Known rows, with every step that occurs
diza, tomumi, doki, bonu, zevo, vomu, pude, voro: [-128 -474  183 -287 -127  431 -303   90 -111 -140 -407  -70 -162   33
  275 -241  318  646 -404  -79  332  -13   92   84 -509  -67  168  -53
  228 -178 -252  -75  196 -287   -7   13  103 -311  -11   95   -3  138
 -230 -173   52   87]
pude, dipa, zevo, vomu, diza, tomumi, doki, bonu: [ -93 -325  265  101  -46  166  -28  409  -36   90  -77  -52 -207  -28
  523  100  276  168  -61 -386    9   15  435  -16 -460  -16  326 -148
 -122 -202  201 -355 -177 -174   21    3  -31 -303  213  101 -581 -173
  106  -37  152  -40]
doki, bonu, zevo, dipa, voro, pude: [-190 -228  220 -318   49 -146 -239  137 -231 -216 -209  141 -231 -219
 -219 -190  186  321 -429 -133 -241   56  -52  -75 -226 -121  384 -249
  290 -188 -311 -182  219  148 -162  121 -116  214  -96  114 -309  208
 -340 -334 -125  216]
pude, tomumi, diza, dipa: [-134  474 -127  168  -13 -233 -120   17 -145  -23  -39 -325  162 -171
  -62  124 -365  -75 -121  143  280  -97  -44 -290   63   54   38 -176
  -27  293  -55 -553  190   -4 -357 -116   73  206  343  426 -311  -13
 -232  297   71  -95]
diza, dipa, voro, bonu, zevo: [  82  -77   76 -101   70  -99 -360  134 -211 -163 -485  -74  -85 -302
 -271 -292 -374  313  -89   96  311    6   97  -57 -249  152  369 -584
  -69   52 -115   71  197  117   49  -54 -194  -93  104  292 -160   38
 -391 -273 -239  183]
bonu, dipa, voro, pude, tomumi: [  58  216  107 -134   50 -189 -304 -161  -46   -8   44  -37   88  -37
 -362   -5 -309 -285 -603   57   -8  -20 -521   76  -63  -87  143  -74
   50  223    7 -740   -8  221 -376  -30 -147  453   -5  130 -175  113
 -260  164 -132 -169]
tomumi, doki, bonu, dipa, zevo: [ -50 -197   62  115   46  439  197  238 -234  -61 -381 -211 -418   65
   19  348 -121  301 -277 -165   39  -36  331  143 -154   30  199 -677
 -180   63 -128  -21  -50  300 -195  -16   14  -14   -9   17 -205  217
   -6 -135  228   19]
zevo, doki, dipa, pude, tomumi: [  38  289 -298   97   74 -279   57  112  -24  -64  246 -269   34  178
 -146  366 -543  -80   -6  294  -81 -285  -94  -91  194   61 -115 -326
  174  231 -106 -408   24   52 -222   95  -44  210   96  271 -286  -92
 -215  339  -23 -515]
zevo, vomu, diza, dipa, voro, pude, tomumi: [  34  239   32  -54   19 -324 -560   59 -190  111  202 -103  175 -137
 -247 -142 -456 -482 -362  115  -46   77 -566 -149 -449  -41  147  243
  332  146  257 -784   91 -129 -102   13 -228 -133  309  144 -297 -346
 -246   33 -222   -4]
voro, diza, dipa, zevo, vomu, pude, bonu, tomumi: [-205  -69    2  261  109  -23 -332  165 -480 -122  194 -404  -29 -314
 -152  137 -243   91 -235 -138  -39  -91  132 -388 -359  113  235 -349
  101  233  -72 -581   72   72  161  204  100 -372  173  109 -414 -166
  -37 -361 -202  -50]
voro, bonu, doki, dipa, pude: [-176 -114 -188 -317  245  256  -18  237   17 -157   99    1 -403   31
 -294  337 -435   87  230  170  224 -208  177 -117   15   96  -29 -299
  131  417 -256  -87  -92  237   55  203  -35  175  145  349   69   75
 -308    1   70 -394]
tomumi, doki, dipa, voro, bonu: [ 210   13 -203  -54   31  362 -101  132  -35 -101 -108  178 -332  -46
   61  -11 -653 -210  168  185  277  -97   -4  132 -196   21  279 -357
 -208   94  -10  212 -219   95 -115  -41  -43  234   49   73  120   89
 -437  200  195   64]
vomu, zevo, bonu, dipa, pude, voro, diza, tomumi, doki: [ 427 -123  390  307  -78   17 -478  154 -154  -45 -171  257  309  -51
  199  141   21  345   36    7  116 -142  150  -40  188  166  326  134
 -157  261 -180  342  255 -144   62  -30  168  -72 -159  150 -325  275
 -332  -25 -266  -51]
bonu, diza, dipa, pude: [-122  -58 -189  -61  186 -338  -49  122 -142 -139   97 -396  -18  -24
 -218  206 -271   59  233  279  135  -53   40 -231 -228  100    6 -340
  383  550   50 -436  152    6  -59  234  -78   22  210  367 -105  -26
 -133   57    3 -202]
voro, pude, dipa, bonu, diza, tomumi, doki: [  80 -126  165  -53 -131  133  115   87   82  125  248 -176   72  126
  436   93  289 -209   32   91  236 -136  151   72  139 -111  378  275
  230  126 -174 -722   18 -222 -208  -18  193  380   -4  112 -298  169
 -123  208  432 -208]
vomu, pude, voro, bonu, tomumi: [  57  -54  339 -417  -15  164 -287  -49  121 -111 -151   13   55 -163
  -93 -206 -375  613 -192  -16  282 -122 -153   41  -96  -30   80 -388
 -142  476 -571 -473  -68  208 -204  217  150  116 -185  404  -83   99
 -585   38 -270 -205]
doki, bonu, dipa, voro: [  13 -115  177  -98   76 -107 -117  149   10 -192 -125  -16 -289 -115
 -191  102  -38  233 -319 -156 -108  -12  -39   -3 -373  134  124 -619
 -199    5   20  -73 -191  359 -292   44  -86  115  -45  199  102  132
 -287  -57   26   77]
diza, dipa, pude, voro: [ -47   80 -118 -113   34 -245 -298   74  -40  -34 -195 -304   83    9
 -385   48 -306  236  -60  420  214   20  -12  -44  -37  214  -89 -384
  305  407  -21  -35  235  -59  -98   96 -124 -101  193  456 -157   36
 -177  -15 -271 -215]
dipa, zevo, bonu, diza: [ 149 -148  172   99  -60  247   58  464  -72    4 -353 -168 -225 -191
  155  -13 -229  118  189 -271   16  -29  359  -34 -109  -92  250 -577
 -187  306 -371 -220  -36   84 -290  173   77  -33 -218  274 -398   55
 -375 -384  143   98]
vomu, zevo, dipa, pude: [-248 -192  170   51  173 -270 -155  338 -238 -261   47  -48  111 -272
 -369  301 -125  309 -107  162 -369 -136  150 -255   85   -6  202 -354
  249  236 -101  103   96  194   -8  267 -167  102   38  217 -523  267
   23 -166 -320 -299]
vomu, diza, dipa, voro, bonu, zevo, doki: [ 463   99  113  175   33 -320 -371  297 -367  -35 -267  -88  112 -168
   47 -126 -617  308   86   39   55   64   83   26 -248  144  231 -611
 -131   93  -58 -119  122   33  269  -36 -171 -389  170  230 -386 -217
 -593 -343 -155  202]
pude, dipa, bonu, diza: [ -50  -32  202  175  110  -80  216  249    1   40  225 -297 -122 -128
  246   68   26   -3  158    1 -102  -92  327  -85    1   74   37 -378
 -186  119 -214 -480 -123   59 -209   83    3   15   40  444 -294   38
 -266  -38  383 -169]
pude, bonu, doki, dipa, zevo, diza, tomumi: [ 137   64 -142  120  -43  140  110  187 -258  -88  331 -140 -133    0
  297  218   64  192   91 -576  188 -111  289 -228  -31   76  173 -248
 -127 -189  324 -370  161  -29  239  125  194 -134  298  231 -395 -138
  -97 -278  283   49]
tomumi, bonu, doki, dipa, voro, diza: [ 340  244 -193  228   34  225 -246  132  -19   38  177  121 -396   32
  203  117 -586 -194  125   17   97  -37  133  -69  -86  327 -107  -56
 -326 -107  -49   46   -4  169  -24  -30    0   51  260  250  124   93
 -610   30  548   87]
doki, bonu, dipa, zevo, vomu, diza: [-174 -330  263  176  171  142   -4  438 -436  -65  -89 -125 -366 -179
  -23  176   33  168 -216 -638 -278  114  178 -260 -555    8  147 -535
 -194  134   92 -357 -271  262  -65  207 -169 -460  184  104 -416 -133
  -64 -413    0  136]
bonu, diza, dipa, voro, pude, tomumi, doki: [ 164  437 -201  -99  -10  -43 -286 -262  -74   93   95 -164   89  235
   57  -76 -609 -403 -179  455  279   -8 -408  212 -277  -90   99  189
  286  103   80 -733  447 -175 -156  -99   60  202   69   73  -27  -73
 -301  414  226    0]
pude, bonu, diza, tomumi, doki, dipa: [ 217   10 -316  178   96  263  183    8 -130 -197  336   -1 -102   39
  611   12   29  -65  292 -150  447  -74  108 -194 -107  -24  220   24
 -174   49  342 -215   21 -111   51   60  222  239  173  132  -22 -149
 -174  267  350   12]
bonu, diza, tomumi, doki, dipa, voro, pude: [ 245  -33 -219 -191 -119  115 -201 -151 -171  -94  261  185  -38  163
  266  -28 -107 -517  176   -1  315  -88 -330   -5 -256 -197  361  440
  222  163  252 -573  101 -238 -233   65   27  551  103 -159   68  125
 -315  469  393  151]
diza, dipa, bonu, tomumi: [  23  -31   97  124  -63 -211  -82   59 -203  -50  106 -300  150 -102
 -245  163 -328  486 -110  171   38 -302   67 -247  238  231   79 -498
   36  182 -339 -231  238  232 -389   31   23  127   58  240 -167  -62
 -180  -51 -129 -111]
vomu, pude, voro, diza, tomumi, bonu, doki: [ 416   88  158  -81 -224  340 -366   92  272  110  -64 -121   40  100
  335  -45  -67  389 -192  -78  509   22  117   50   95  258  -90  256
  -16  121 -297 -308  119  -27  146   21  281  -76  128  409  -47  234
 -557  -57  300 -197]
doki, dipa, voro, pude: [  43   -5  -95 -223  -20  -23 -243  116 -162 -103  102   69 -200 -230
 -340   60 -233 -568  -80   88  -32  -73 -348 -127 -105 -101  326   69
  171  293   70 -368 -193   68 -381  110 -243  528  163   47  -16  183
 -371  118   98   38]
vomu, pude, bonu, doki, dipa, voro, diza, tomumi: [ 360   28 -118    2   11   76 -344  105  -43 -196  430   98  -63 -188
   77  149  -13 -136  -81 -119  203 -114  -60 -164 -112  175  139  318
  -23   60  217 -337  -31   46  374   57  166  128  176  173  127  -33
 -365   -6  241  -89]
vomu, diza, tomumi, pude, dipa, bonu: [ 143 -280  529   49  -71 -328  -32  319  184  224  184   32  319 -262
   81   16  342  126 -221   -9  -24  -98  170 -114  332  -34  459   14
  120  323  124 -795 -423  -65 -235   42   60  170  162  380 -553  -69
   27   16 -155 -495]
dipa, pude, tomumi, doki, bonu, zevo, vomu, diza: [  78 -246   94  -22  226   53  -26  204   33   24 -157  216 -102   34
  250 -111 -299  550 -391  132 -103   44   52   23 -550   11 -121  -81
   71   24 -198 -424  128  -46   61    7   88 -401   35  264 -245 -355
 -158  -28   18  -97]
pude, voro, diza, tomumi, doki, dipa: [ 386  199 -184  240 -206   82 -287 -128 -260   29   77  102  101   56
  482  -27 -237  -70  324  -96  461  -42  -25 -169   96  163   13  361
 -248   24  145   59  210 -258    3 -150  -73   84  370  119 -181  157
 -512  404  185  161]
bonu, zevo, vomu, pude, dipa, voro, diza, tomumi, doki: [ -84 -385  143  163    5 -148 -579   55 -341  -50   41  -78    0 -207
  321  -65   50  -72 -139  121   46  -39  106   34 -503  -37  266   98
  141 -130   61 -380  -40 -358  179 -133 -252  -82  237   23 -298  156
 -216  -53  170   20]
doki, bonu, tomumi, pude, voro, dipa, zevo: [-130   51  409 -324  -31   87 -289 -176 -120   62 -372  161 -132  -21
  -51 -218   39  442 -298 -138 -189 -247    1   27  -23    6  241 -285
 -121  -52 -321 -483  190  167 -478   52  189  -32  -89  126 -452   56
 -227  115 -415 -151]
tomumi, bonu, doki, dipa, zevo, vomu: [-331  -90 -245  181   97  728  -21  345 -284   21  -41 -270 -693  166
   22  233 -371 -140  -22 -188   81  -88  413 -118 -192   83  -24 -489
  -70 -161  -83   32  -26  100 -169  161  -80 -197  287  103 -165   48
  -64 -330  451  -82]
tomumi, diza, dipa, voro, bonu, zevo: [  18   59   36    0   33  -76 -329  132 -281 -168 -480   62  -49 -323
 -121 -250 -334  137  -19   38  317   55  167 -157 -316   67  372 -503
 -161  211 -179 -163  137   12 -105  -78   68   14  153  310 -192  137
 -468 -138   26  350]

Rows
[-186 -235  248  135   49 -307 -321  119 -379  140  337 -105  196 -106
 -258   68 -331  232 -223  186 -203 -175  -87 -330  -77  -17  151 -336
  346  352  -44 -712  -91   -9 -367  173    8 -232  224  133 -279 -290
  -19 -166 -340 -230]
zevo, vomu, diza, dipa, bonu, tomumi, pude
[ 752   74   66  352 -330 -222 -348  174   87   48 -306   18  220   56
  506 -225 -261  351 -142 -123  184   30  244   31  -74  306  181 -287
 -275 -290 -169 -110  102  -60  -13 -160  128  -29   32  116 -372  199
 -583 -123  213  196]
dipa, voro, diza, tomumi, bonu, zevo, doki
[  61   46  252  -61 -233  120 -285    6 -113  122 -442 -182  173  343
  -84  -37  -90  296 -306 -254  358   -2  194  195  164 -101  392 -726
    7  169  -55 -458  -68  -52 -163   80  186 -127 -102   70 -598  339
 -108 -103 -427 -323]
diza, tomumi, pude, voro, bonu, dipa, zevo, doki
[-106  -15  -37 -182  117   30 -253 -214  -34  -94   21  204   57  315
   76  -83 -653  790    6  289  136  -63   54  171   36  -19 -124 -604
   98  194 -511   33  290   75  -64  162  175  121 -221  268 -318   47
 -335  126 -381 -232]
zevo, dipa, pude, voro, bonu, tomumi, doki
[ 140   -4 -156 -177  -16  313 -158   12  262  -31   36   79 -155  376
   90    4  -35  349  -22   38  461 -101  142   -9  177  257  -96    3
   91   67  -61  -13  241  -53 -105  152  216  156  120  417   21   35
 -219  163  158 -347]
diza, tomumi, bonu, doki, dipa, pude, voro
[-220  -93 -302  301  156  478   -6   49 -457 -114  181   -9 -350   64
  208  127 -460   26  -64  -75  -13 -151  215 -128 -311  -60   72 -566
 -275  -99   46 -128   -1   40 -190  106   74  -35   96  -97 -256 -189
   51  -81  104   45]
pude, bonu, tomumi, doki, dipa, zevo, vomu
[ 157  124  255 -159 -230  -66 -314 -104 -163  230  210  -98  196  167
  236  -40  139  243  -30  -42    1 -276  -53   36  285   88   38  124
  308 -215  -98 -412  246 -220  -46 -109  261 -244  221  215 -311   71
 -375 -123   -8 -196]
zevo, diza, tomumi, pude, voro, dipa, bonu, doki
[-394 -210   -9   56  150  130 -226  187 -395 -201   85 -489 -116 -232
 -323  135 -153  231 -398  -42   -9 -149  101 -242 -345   -9  283 -637
  237  224  -55 -522   33  119  -33  275   87 -221   64  116 -329 -215
  175 -407 -283 -192]
diza, dipa, zevo, vomu, pude, bonu, tomumi
[-225 -321  106 -236   67  197 -315   84   87 -112  200 -121 -179   56
  417 -147    0 -199  101   15  302  -72   60  180 -727 -181  396 -133
  185   27   79 -559 -286 -295  118  122   87  -30  -52  101  -33   29
 -191  192  220 -186]
zevo, vomu, pude, dipa, voro, bonu, diza, tomumi, doki
[ 122  551  -26 -216 -114 -309 -188  -50  107   10  122 -306   11  300
   56   14 -262 -165 -207  117   18  -92 -278   76 -368   34  141  -70
  264 -170 -106 -826  422  -81 -175   48  241  -67  -89  154  -71 -130
 -451  300  155  -23]
zevo, doki, bonu, diza, dipa, voro, pude, tomumi
[   6 -234   59 -219 -171  736 -218   91  -68   -3 -326 -139 -101  268
  400 -318 -163  143  -21 -285  535   83  146  198 -610 -189  251 -140
  111  141 -158 -463   70 -317  174  200  312 -447 -144    9 -247  134
 -214  -61  158   43]
dipa, zevo, vomu, pude, voro, bonu, diza, tomumi, doki
[-221 -531  296  -54   65   38 -378  232   51 -135 -117 -159 -164 -253
  124 -316  398  184 -452  -87  104  -48  163    2 -402   -7  514 -286
  168 -172  -12 -375 -219 -148 -131   94  -77   51   50  277 -270   46
  -38 -238   48 -210]
diza, tomumi, bonu, zevo, vomu, pude, dipa, voro
[  45  209  185  -12   59 -243   43  150   60  -72  100 -145  141  -17
   41  290 -201  447 -190  235  -72 -264   60  -65 -218  177  302  -72
  216  -96   20 -224  465  -68  114   36  320 -377   82  349 -229 -119
  -43  241    7 -182]
vomu, zevo, diza, dipa, pude, tomumi, doki, bonu
[ -20 -225  227  100  -70 -109 -447  267  224    0  213 -181  -72 -239
  266 -121  207 -239 -205 -129   82  -24   96 -111 -394  149  419   43
  103  -58   80 -457 -431 -153  -23   72   25   10  152  267 -243   91
 -222   11  154 -229]
zevo, vomu, pude, dipa, voro, diza, tomumi, bonu
